Below is a small trained network, with its code and all its weights. Each question gives an input and a class and asks what happens when units are switched off, that is, made to give their printed mean instead of their output.

import numpy as np


def w(rows, s, z=0):
    codes = np.array(rows[::2]) - 128.0
    scale = np.full(codes.shape[1], s)
    scale[-1] = z or s
    return codes * scale


def f(y):
    return np.maximum(y, 0)


def log_softmax(a):
    a = a - a.max(-1, keepdims=True)
    return a - np.log(np.exp(a).sum(-1, keepdims=True))


def net(x, mask):
    res = np.array(x, float).reshape(1, 7) / 4 @ E
    y = f(res @ A[0][:, :-1].T + A[0][:, -1])
    res = res + np.where(mask, y, B[0][:, -1]) @ B[0][:, :-1]
    return log_softmax(res[-1] @ U[:, :-1].T + U[:, -1])


A, B = {}, {}
E = w([
[127,113,120,133,140],'x0',
[164,107,255,114,191],'x1',
[182,62,152,214,56],'x2',
[235,198,88,160,163],'x3',
[127,126,127,129,128],'x4',
[129,130,130,124,124],'x5',
[126,126,126,131,131],'x6',
],0.015)
A[0] = w([
[240,167,134,181,161,18],'N0',
[136,70,189,152,106,88],'N1',
[92,114,40,143,28,109],'N2',
[113,62,219,173,107,117],'N3',
[10,87,117,71,92,72],'N4',
[146,97,172,169,134,81],'N5',
[168,109,128,206,66,112],'N6',
[191,170,124,153,144,142],'N7',
[127,107,99,121,152,116],'N8',
[38,124,126,122,120,66],'N9',
[102,46,214,150,85,119],'N10',
[143,175,128,115,171,85],'N11',
[171,126,186,88,181,159],'N12',
[148,192,24,101,141,125],'N13',
[119,236,45,142,181,138],'N14',
[194,77,122,183,62,117],'N15',
[65,115,70,188,55,51],'N16',
[122,180,57,101,134,117],'N17',
[74,167,138,63,190,194],'N18',
[189,104,107,197,52,31],'N19',
[102,64,213,143,115,110],'N20',
[170,168,247,124,253,3],'N21',
[40,174,163,28,220,32],'N22',
[23,110,146,115,110,153],'N23',
[38,98,141,95,89,159],'N24',
],0.011,0.017)
B[0] = w([
[115,91,244,146,216,188],'N0',
[81,126,140,122,90,177],'N1',
[142,146,175,196,233,213],'N2',
[93,70,136,87,90,213],'N3',
[223,189,27,152,147,188],'N4',
[110,99,144,97,101,157],'N5',
[167,187,147,124,161,203],'N6',
[120,160,75,133,145,205],'N7',
[126,131,137,149,103,135],'N8',
[155,142,75,164,132,151],'N9',
[88,46,139,91,79,219],'N10',
[123,136,92,124,97,159],'N11',
[97,120,184,123,161,223],'N12',
[89,103,95,62,84,227],'N13',
[72,86,76,53,58,244],'N14',
[152,166,144,173,198,214],'N15',
[115,125,226,90,171,175],'N16',
[110,100,98,100,90,193],'N17',
[200,187,69,162,124,250],'N18',
[216,187,27,155,145,179],'N19',
[54,75,135,87,96,202],'N20',
[227,214,33,240,154,208],'N21',
[110,106,252,130,185,211],'N22',
[158,168,162,175,186,209],'N23',
[171,155,159,156,174,213],'N24',
],0.011,0.016)
U = w([
[178,148,51,139,116,2],'0',
[147,106,197,128,149,254],'1',
[104,63,103,95,8,140],'2',
],0.017,0.00093)

Each question gives the input, the list of numbers given to net, and the class t.
The units are the neurons (one row each of A and B). Each row of codes is followed by its name. A weight is (code - 128) times the scale printed after its matrix; where a second scale follows, it is the last column's (A, B and U).
mask holds one flag per neuron, in row order. A switched-off neuron (its flag False) gives its mean, the last column of its row in B, instead of its output. The means were averaged over made-up inputs and are rounded, as every weight is.
A unit's drop is (log p(t) with every unit on - log p(t) with that unit switched off) / (log p(t) with every unit on - log p(t) with every unit switched off).
The circuit of an input: a set's keep is (log p(t) with only the set's units on - log p(t) with every unit switched off) / (log p(t) with every unit on - log p(t) with every unit switched off). Starting from the 12 units with the biggest drops (on a tie, the unit counted first), units are removed one at a time, each time the one whose removal leaves the highest keep (on an exact tie, the one counted first), for as long as the keep stays at least 0.8.
units of the circuit, in order: the units of the circuit, biggest drop first
top k neurons: the k neurons with the biggest drops, biggest first
drop when u is switched off: that unit's drop, to one decimal
input [2,3,-6,2,2,0,-6], class 0: units of the circuit, in order	N18
input [-3,4,0,3,-6,-3,3], class 0: top 2 neurons	N21, N22
input [-3,1,5,-6,1,-3,-7], class 2: top 4 neurons	N10, N3, N20, N22
input [-5,-5,1,-7,5,-4,-7], class 1: top 3 neurons	N16, N2, N21
input [-5,-8,8,0,-3,0,4], class 1: top 2 neurons	N16, N2
input [5,6,-8,3,-4,-5,7], class 0: top 2 neurons	N21, N18
input [8,0,-5,-4,4,4,1], class 0: top 3 neurons	N4, N18, N0
input [-3,-7,4,-2,0,-4,8], class 1: top 2 neurons	N16, N2
input [3,0,-7,-4,7,-4,0], class 0: top 2 neurons	N4, N18
input [-1,4,-7,2,-6,1,-4], class 0: top 2 neurons	N21, N18
input [-2,-8,5,-6,0,-1,-8], class 1: drop when N2 is switched off	0.2
input [6,6,-8,4,8,-3,-6], class 0: drop when N21 is switched off	1.9
input [-4,4,1,-1,4,0,8], class 2: drop when N22 is switched off	0.1
input [7,7,-6,4,-5,-4,-5], class 0: units of the circuit, in order	N21
